Here is a tiny trained network, its code and every weight. The questions are about switching its units off for an input and a target symbol, where a switched-off unit gives its printed mean instead of its output.

import numpy as np


def w(rows, s, z=0):
    codes = np.array(rows[::2]) - 128.0
    scale = np.full(codes.shape[1], s)
    scale[-1] = z or s
    return codes * scale


def norm(h):
    return h / np.sqrt((h * h).mean(-1, keepdims=True) + 1e-5)


def f(y):
    return y / 2 * (1 + np.tanh(0.7978845608 * (y + 0.044715 * y**3)))


def softmax(a):
    e = np.exp(a - a.max(-1, keepdims=True))
    return e / e.sum(-1, keepdims=True)


def log_softmax(a):
    a = a - a.max(-1, keepdims=True)
    return a - np.log(np.exp(a).sum(-1, keepdims=True))


def net(x, mask):
    ids = ['βδθμφψω'.index(c) for c in x.split()]
    T = len(ids)
    res = E[ids] + P[:T]
    u = 0
    for l in range(2):
        q, k, v = (norm(res) @ M[l].T for M in (Q, K, V))
        z = softmax(np.where(np.tri(T) > 0, q @ k.T / 3**0.5, -1e9)) @ v
        res = res + np.where(mask[u], z, O[l][:, -1]) @ O[l][:, :-1]
        u += 1
        y = f(norm(res) @ A[l][:, :-1].T + A[l][:, -1])
        res = res + np.where(mask[u : u + 4], y, B[l][:, -1]) @ B[l][:, :-1]
        u += 4
    return log_softmax(norm(res)[-1] @ U[:, :-1].T + U[:, -1])


Q, K, V, O, A, B = {}, {}, {}, {}, {}, {}
E = w([
[255,143,148,190,166,205],'β',
[172,183,126,111,99,228],'δ',
[167,163,143,126,62,129],'θ',
[218,126,142,168,25,205],'μ',
[123,240,59,128,28,17],'φ',
[179,202,138,109,141,166],'ψ',
[181,190,122,158,177,174],'ω',
],0.0068)
P = w([
[22,94,218,178,129,126],'0',
[128,66,74,29,179,153],'1',
[106,142,175,137,57,223],'2',
[128,64,67,35,153,144],'3',
[183,163,167,158,64,155],'4',
[117,79,54,40,154,130],'5',
[188,203,144,145,85,171],'6',
[110,78,52,41,162,123],'7',
[210,238,136,139,58,163],'8',
[103,81,51,31,158,114],'9',
[254,241,129,179,44,113],'10',
],0.0075)
Q[0] = w([
[49,68,117,67,141,149],'0.h1',
[62,114,2,69,107,141],'0.h1',
[161,115,24,54,129,153],'0.h1',
],0.0063)
K[0] = w([
[162,69,177,140,167,147],'0.h1',
[71,2,154,133,178,3],'0.h1',
[45,82,245,238,126,30],'0.h1',
],0.0058)
V[0] = w([
[67,197,59,98,136,175],'0.h1',
[248,109,183,2,52,247],'0.h1',
[161,228,58,164,37,94],'0.h1',
],0.0042)
O[0] = w([
[190,177,145,146,80,254,161],'0.h1',
[8,145,92,109,78,245,237],'0.h1',
[242,60,237,61,85,209,253],'0.h1',
],0.006,0.0017)
A[0] = w([
[187,108,82,85,59,88,121],'0.n1',
[164,2,59,118,146,149,100],'0.n2',
[160,160,191,137,118,73,84],'0.n3',
[76,14,102,172,177,142,2],'0.n4',
],0.008,0.0061)
B[0] = w([
[153,106,148,145,254,159,253],'0.n1',
[69,199,100,87,131,30,195],'0.n2',
[144,184,18,178,84,169,128],'0.n3',
[114,53,144,182,142,184,109],'0.n4',
],0.0063,0.0036)
Q[1] = w([
[39,129,161,116,124,152],'1.h1',
[131,36,80,1,247,75],'1.h1',
[163,89,132,198,70,120],'1.h1',
],0.0074)
K[1] = w([
[99,126,142,96,48,148],'1.h1',
[11,6,189,180,183,72],'1.h1',
[195,127,87,109,134,126],'1.h1',
],0.011)
V[1] = w([
[191,59,168,166,253,191],'1.h1',
[81,224,156,144,192,51],'1.h1',
[61,137,109,204,186,183],'1.h1',
],0.0054)
O[1] = w([
[159,91,194,2,61,118,95],'1.h1',
[166,184,184,209,105,102,163],'1.h1',
[159,104,134,156,15,186,248],'1.h1',
],0.0081,0.0013)
A[1] = w([
[117,163,90,162,101,155,3],'1.n1',
[61,173,105,255,107,117,15],'1.n2',
[108,164,131,144,93,229,132],'1.n3',
[97,131,208,239,75,132,138],'1.n4',
],0.01,0.0036)
B[1] = w([
[183,92,107,103,134,93,150],'1.n1',
[73,86,164,109,121,136,173],'1.n2',
[145,107,142,154,131,129,254],'1.n3',
[146,138,157,91,137,250,171],'1.n4',
],0.019,0.0085)
U = w([
[76,100,156,88,14,68,152],'β',
[74,72,236,130,125,221,172],'δ',
[164,73,178,20,224,99,1],'θ',
[94,142,5,72,152,185,68],'μ',
[167,255,113,200,114,139,185],'φ',
[45,117,146,202,185,84,248],'ψ',
[183,2,100,202,120,135,102],'ω',
],0.0078,0.0032)

Each question gives the input, a string of symbols that net reads in full, and the target symbol t.
The units are the heads (3 rows each of Q, K, V and O) and the neurons (one row each of A and B). Each row of codes is followed by its name. A weight is (code - 128) times the scale printed after its matrix; where a second scale follows, it is the last column's (O, A, B and U).
mask holds one flag per unit, layer by layer, with each layer's heads first. A switched-off unit (its flag False) gives its mean, the last column of its rows in O or B, instead of its output. The means were averaged over made-up inputs and are rounded, as every weight is.
A unit's drop is (log p(t) with every unit on - log p(t) with that unit switched off) / (log p(t) with every unit on - log p(t) with every unit switched off).
The circuit of an input: a set's keep is (log p(t) with only the set's units on - log p(t) with every unit switched off) / (log p(t) with every unit on - log p(t) with every unit switched off). Starting from all 10 units, units are removed one at a time, each time the one whose removal leaves the highest keep (on an exact tie, the one counted first), for as long as the keep stays at least 0.8.
circuit, biggest first: the units of the circuit, biggest drop first
unit that matters most: the unit with the biggest drop
k most important neurons: the k neurons with the biggest drops, biggest first
k most important neurons of layer l: the k neurons of layer l with the biggest drops, biggest first
input μ ω δ θ δ μ ω β μ δ, target μ: unit that matters most -> 0.n1
input μ β ψ ω ω θ, target μ: circuit, biggest first -> 0.h1, 1.n2, 1.n3
input μ δ μ ψ, target μ: 2 most important neurons of layer 0 -> 0.n1, 0.n2
input β ψ ψ δ φ φ ω φ ψ δ, target β: circuit, biggest first -> 1.h1, 0.h1, 1.n4
input ψ ω φ ω ω φ β φ, target δ: 2 most important neurons of layer 1 -> 1.n2, 1.n4
input δ ψ θ μ ω ψ, target ω: circuit, biggest first -> 0.h1, 1.h1, 1.n4, 1.n1
input δ β ω β φ δ β ω, target ω: 3 most important neurons of layer 1 -> 1.n4, 1.n1, 1.n3
input φ β β ψ β θ δ δ θ φ, target θ: circuit, biggest first -> 0.h1, 0.n1
input β ψ δ φ δ θ ω ω ψ θ, target β: circuit, biggest first -> 1.h1, 0.h1, 1.n3
input ω ω φ ψ β θ β ψ, target φ: 2 most important neurons -> 0.n1, 1.n2
input ω ω ψ θ ψ ω ψ ω μ ψ φ, target δ: circuit, biggest first -> 0.h1, 1.n2, 1.h1
input ω β ω ψ φ θ, target φ: 3 most important neurons of layer 1 -> 1.n2, 1.n3, 1.n1
input ω β ψ θ ω φ, target φ: circuit, biggest first -> 0.h1, 1.h1, 0.n1
input ω δ ψ θ, target φ: circuit, biggest first -> 0.h1, 1.h1, 1.n2, 1.n3
input ω ψ μ δ δ ω ψ, target ω: unit that matters most -> 1.n3
input μ ω ω μ, target μ: 4 most important neurons -> 0.n2, 0.n1, 1.n2, 1.n3
input θ φ φ β φ μ, target ψ: 2 most important neurons -> 0.n1, 0.n2
input φ β β φ, target θ: circuit, biggest first -> 0.h1, 1.h1
input θ ψ θ β ψ δ, target ψ: circuit, biggest first -> 0.h1, 1.h1, 0.n1, 1.n4
input ω θ φ β δ δ, target φ: 2 most important neurons -> 0.n1, 0.n2
input ψ θ φ ω δ μ φ, target ω: 3 most important neurons -> 0.n2, 1.n1, 1.n4
input μ μ δ θ θ μ μ φ θ β, target μ: 3 most important neurons -> 0.n2, 0.n1, 1.n2
input β μ ω ψ δ ω ω β ψ ω, target β: most important neuron -> 1.n4
input μ δ ω φ, target μ: 4 most important neurons -> 0.n1, 1.n3, 0.n2, 1.n2
input δ ψ δ θ φ ψ β δ δ μ, target ω: 2 most important neurons -> 0.n1, 1.n4
input μ β φ δ φ ω φ θ, target μ: 3 most important neurons -> 0.n1, 1.n2, 1.n3
